Below is a small trained network, with its code and all its weights. Each question gives an input and a class and asks what happens when units are switched off, that is, made to give their printed mean instead of their output.

import numpy as np


def w(rows, s, z=0):
    codes = np.array(rows[::2]) - 128.0
    scale = np.full(codes.shape[1], s)
    scale[-1] = z or s
    return codes * scale


def f(y):
    return y / 2 * (1 + np.tanh(0.7978845608 * (y + 0.044715 * y**3)))


def log_softmax(a):
    a = a - a.max(-1, keepdims=True)
    return a - np.log(np.exp(a).sum(-1, keepdims=True))


def net(x, mask):
    res = np.array(x, float).reshape(1, 4) / 4 @ E
    y = f(res @ A[0][:, :-1].T + A[0][:, -1])
    res = res + np.where(mask, y, B[0][:, -1]) @ B[0][:, :-1]
    return log_softmax(res[-1] @ U[:, :-1].T + U[:, -1])


A, B = {}, {}
E = w([
[128,128,128],'x0',
[103,3,227],'x1',
[43,96,16],'x2',
[229,57,63],'x3',
],0.012)
A[0] = w([
[107,84,117,100],'n0',
[183,160,178,200],'n1',
[80,174,107,54],'n2',
[177,85,209,128],'n3',
[195,189,131,171],'n4',
[202,87,81,167],'n5',
[190,144,80,138],'n6',
[174,196,177,116],'n7',
[50,181,176,245],'n8',
[210,68,97,142],'n9',
[148,97,170,104],'n10',
[222,84,103,143],'n11',
[105,66,168,163],'n12',
[150,174,151,117],'n13',
[150,79,121,92],'n14',
[140,184,95,217],'n15',
[190,161,188,230],'n16',
[53,92,57,197],'n17',
[49,207,149,219],'n18',
[76,73,187,118],'n19',
[80,64,169,110],'n20',
[83,7,190,173],'n21',
[190,147,119,165],'n22',
],0.018,0.012)
B[0] = w([
[136,111,95,151],'n0',
[150,183,199,193],'n1',
[85,143,95,158],'n2',
[114,50,178,201],'n3',
[158,157,139,189],'n4',
[250,136,67,210],'n5',
[174,150,125,182],'n6',
[133,172,142,177],'n7',
[65,155,160,232],'n8',
[210,70,134,210],'n9',
[126,91,166,162],'n10',
[185,128,156,208],'n11',
[91,60,154,198],'n12',
[100,111,198,153],'n13',
[180,48,82,158],'n14',
[123,236,121,201],'n15',
[136,155,254,209],'n16',
[119,143,19,225],'n17',
[87,176,146,231],'n18',
[64,85,83,196],'n19',
[87,93,86,189],'n20',
[87,50,125,254],'n21',
[152,162,158,174],'n22',
],0.013,0.024)
U = w([
[99,215,192,113],'0',
[228,185,159,160],'1',
[40,78,218,205],'2',
[181,15,195,46],'3',
[58,210,54,253],'4',
[205,176,1,111],'5',
[9,88,55,62],'6',
[168,17,15,26],'7',
],0.012,0.0046)

Each question gives the input, the list of numbers given to net, and the class t.
The units are the neurons (one row each of A and B). Each row of codes is followed by its name. A weight is (code - 128) times the scale printed after its matrix; where a second scale follows, it is the last column's (A, B and U).
mask holds one flag per neuron, in row order. A switched-off neuron (its flag False) gives its mean, the last column of its row in B, instead of its output. The means were averaged over made-up inputs and are rounded, as every weight is.
A unit's drop is (log p(t) with every unit on - log p(t) with that unit switched off) / (log p(t) with every unit on - log p(t) with every unit switched off).
k most important neurons: the k neurons with the biggest drops, biggest first
drop when u is switched off: that unit's drop, to one decimal
input [-6,-2,4,1], class 5: most important neuron => n8
input [0,1,7,0], class 6: 2 most important neurons => n5, n9
input [-8,1,1,0], class 6: 3 most important neurons => n16, n5, n9
input [-8,-8,1,-7], class 4: 3 most important neurons => n16, n2, n1
input [-1,0,-7,-8], class 0: 2 most important neurons => n21, n7
input [-3,-5,1,-8], class 4: 3 most important neurons => n16, n2, n1
input [6,-3,0,4], class 1: 2 most important neurons => n17, n19
input [-6,2,1,-5], class 6: drop when n16 is switched off => 0.2
input [6,0,5,3], class 5: drop when n3 is switched off => 0.1
input [5,0,-5,0], class 0: drop when n5 is switched off => 0.3
input [8,8,5,3], class 7: drop when n11 is switched off => 0.0
input [-1,-2,8,1], class 5: 2 most important neurons => n8, n17
